Here is a tiny trained network, its code and every weight. The questions are about switching its units off for an input and a class, where a switched-off unit gives its printed mean instead of its output.

import numpy as np


def w(rows, s, z=0):
    codes = np.array(rows[::2]) - 128.0
    scale = np.full(codes.shape[1], s)
    scale[-1] = z or s
    return codes * scale


def norm(h):
    return h / np.sqrt((h * h).mean(-1, keepdims=True) + 1e-5)


def f(y):
    return np.maximum(y, 0)


def log_softmax(a):
    a = a - a.max(-1, keepdims=True)
    return a - np.log(np.exp(a).sum(-1, keepdims=True))


def net(x, mask):
    res = np.array(x, float).reshape(1, 7) / 4 @ E
    u = 0
    for l in range(2):
        y = f(norm(res) @ A[l][:, :-1].T + A[l][:, -1])
        res = res + np.where(mask[u : u + 3], y, B[l][:, -1]) @ B[l][:, :-1]
        u += 3
    return log_softmax(norm(res)[-1] @ U[:, :-1].T + U[:, -1])


A, B = {}, {}
E = w([
[83,145,137,178,86,227,86,115,82,99,102,156],'x0',
[161,254,166,33,147,123,91,125,82,90,119,163],'x1',
[94,100,82,76,74,124,144,111,135,25,90,81],'x2',
[83,79,135,82,162,144,97,176,134,71,165,147],'x3',
[140,144,139,136,134,144,159,154,133,113,129,108],'x4',
[74,116,158,83,106,124,172,178,61,179,99,94],'x5',
[145,102,137,129,119,120,129,127,111,121,127,143],'x6',
],0.0068)
A[0] = w([
[54,50,149,82,210,144,32,254,113,52,230,131,3],'0.n0',
[136,183,217,150,174,93,117,152,90,202,149,163,19],'0.n1',
[143,158,126,200,187,160,114,127,135,144,206,182,36],'0.n2',
],0.0048,0.0032)
B[0] = w([
[229,254,88,254,50,84,163,60,78,249,66,31,252],'0.n0',
[83,144,60,25,32,147,161,129,113,47,170,139,214],'0.n1',
[105,82,73,125,75,125,173,113,192,22,146,170,209],'0.n2',
],0.0058,0.0036)
A[1] = w([
[80,127,187,179,121,255,64,126,96,112,93,144,61],'1.n0',
[121,145,160,157,160,159,146,157,117,216,215,212,71],'1.n1',
[36,106,193,76,133,141,162,196,53,217,81,101,3],'1.n2',
],0.0073,0.0045)
B[1] = w([
[124,115,190,63,210,12,184,188,143,198,173,119,252],'1.n0',
[18,69,59,72,58,163,164,122,82,22,22,17,220],'1.n1',
[216,128,101,216,172,154,53,54,255,50,158,213,236],'1.n2',
],0.0083,0.0033)
U = w([
[188,115,111,187,184,157,67,89,218,51,147,208,71],'0',
[18,89,53,41,23,151,184,129,100,33,105,105,62],'1',
[135,83,192,69,227,36,171,163,130,229,169,114,161],'2',
[137,104,127,111,113,176,109,144,90,179,126,122,254],'3',
[186,210,98,212,51,128,137,110,76,254,66,77,92],'4',
],0.0083,0.0097)

Each question gives the input, the list of numbers given to net, and the class t.
The units are the neurons (one row each of A and B). Each row of codes is followed by its name. A weight is (code - 128) times the scale printed after its matrix; where a second scale follows, it is the last column's (A, B and U).
mask holds one flag per neuron, layer by layer. A switched-off neuron (its flag False) gives its mean, the last column of its row in B, instead of its output. The means were averaged over made-up inputs and are rounded, as every weight is.
A unit's drop is (log p(t) with every unit on - log p(t) with that unit switched off) / (log p(t) with every unit on - log p(t) with every unit switched off).
The circuit of an input: a set's keep is (log p(t) with only the set's units on - log p(t) with every unit switched off) / (log p(t) with every unit on - log p(t) with every unit switched off). Starting from all 6 units, units are removed one at a time, each time the one whose removal leaves the highest keep (on an exact tie, the one counted first), for as long as the keep stays at least 0.8.
circuit, biggest first: the units of the circuit, biggest drop first
k most important neurons: the k neurons with the biggest drops, biggest first
top k neurons in layer l: the k neurons of layer l with the biggest drops, biggest first
drop of u: that unit's drop, to one decimal
input [-3,-7,-8,8,0,-1,8], class 1: circuit, biggest first : (1.n1)
input [-7,-4,-2,6,3,7,0], class 0: 2 most important neurons : (1.n2, 1.n0)
input [0,8,-8,-3,4,-4,3], class 1: circuit, biggest first : (1.n1, 0.n0)
input [-2,-4,4,8,-3,-5,5], class 4: 2 most important neurons : (0.n0, 1.n2)
input [-5,2,-1,-4,1,5,1], class 0: circuit, biggest first : (1.n2, 0.n0)
input [1,-8,-8,-4,-8,-5,8], class 1: circuit, biggest first : (1.n1, 0.n0)
input [1,-5,-5,5,-6,3,8], class 1: 2 most important neurons : (1.n1, 1.n0)
input [7,-7,3,2,0,-6,-5], class 2: 2 most important neurons : (1.n0, 1.n2)
input [8,5,7,1,6,6,5], class 2: top 2 neurons in layer 1 : (1.n0, 1.n1)
input [6,6,-4,-4,3,0,-5], class 2: 2 most important neurons : (1.n0, 0.n0)
input [4,5,-8,4,-4,-6,-2], class 1: top 2 neurons in layer 1 : (1.n1, 1.n2)
input [3,-6,-7,-6,1,7,5], class 0: 2 most important neurons : (1.n2, 0.n0)
input [-6,-6,1,7,-6,-2,-3], class 4: 2 most important neurons : (0.n0, 1.n0)
input [-4,3,-2,-3,0,7,4], class 0: circuit, biggest first : (1.n2)
input [-4,2,-6,-4,2,0,4], class 1: 2 most important neurons : (1.n1, 0.n0)
input [3,-8,6,-1,-2,6,5], class 3: 2 most important neurons : (1.n1, 0.n1)
input [-2,4,-5,6,-7,-2,4], class 4: drop of 0.n0 : 1.2
input [6,1,5,0,-5,-2,4], class 2: drop of 1.n0 : 0.9
input [0,2,-2,1,-1,8,3], class 0: drop of 1.n2 : 0.9
input [7,-1,2,-1,7,1,-2], class 2: circuit, biggest first : (1.n0)
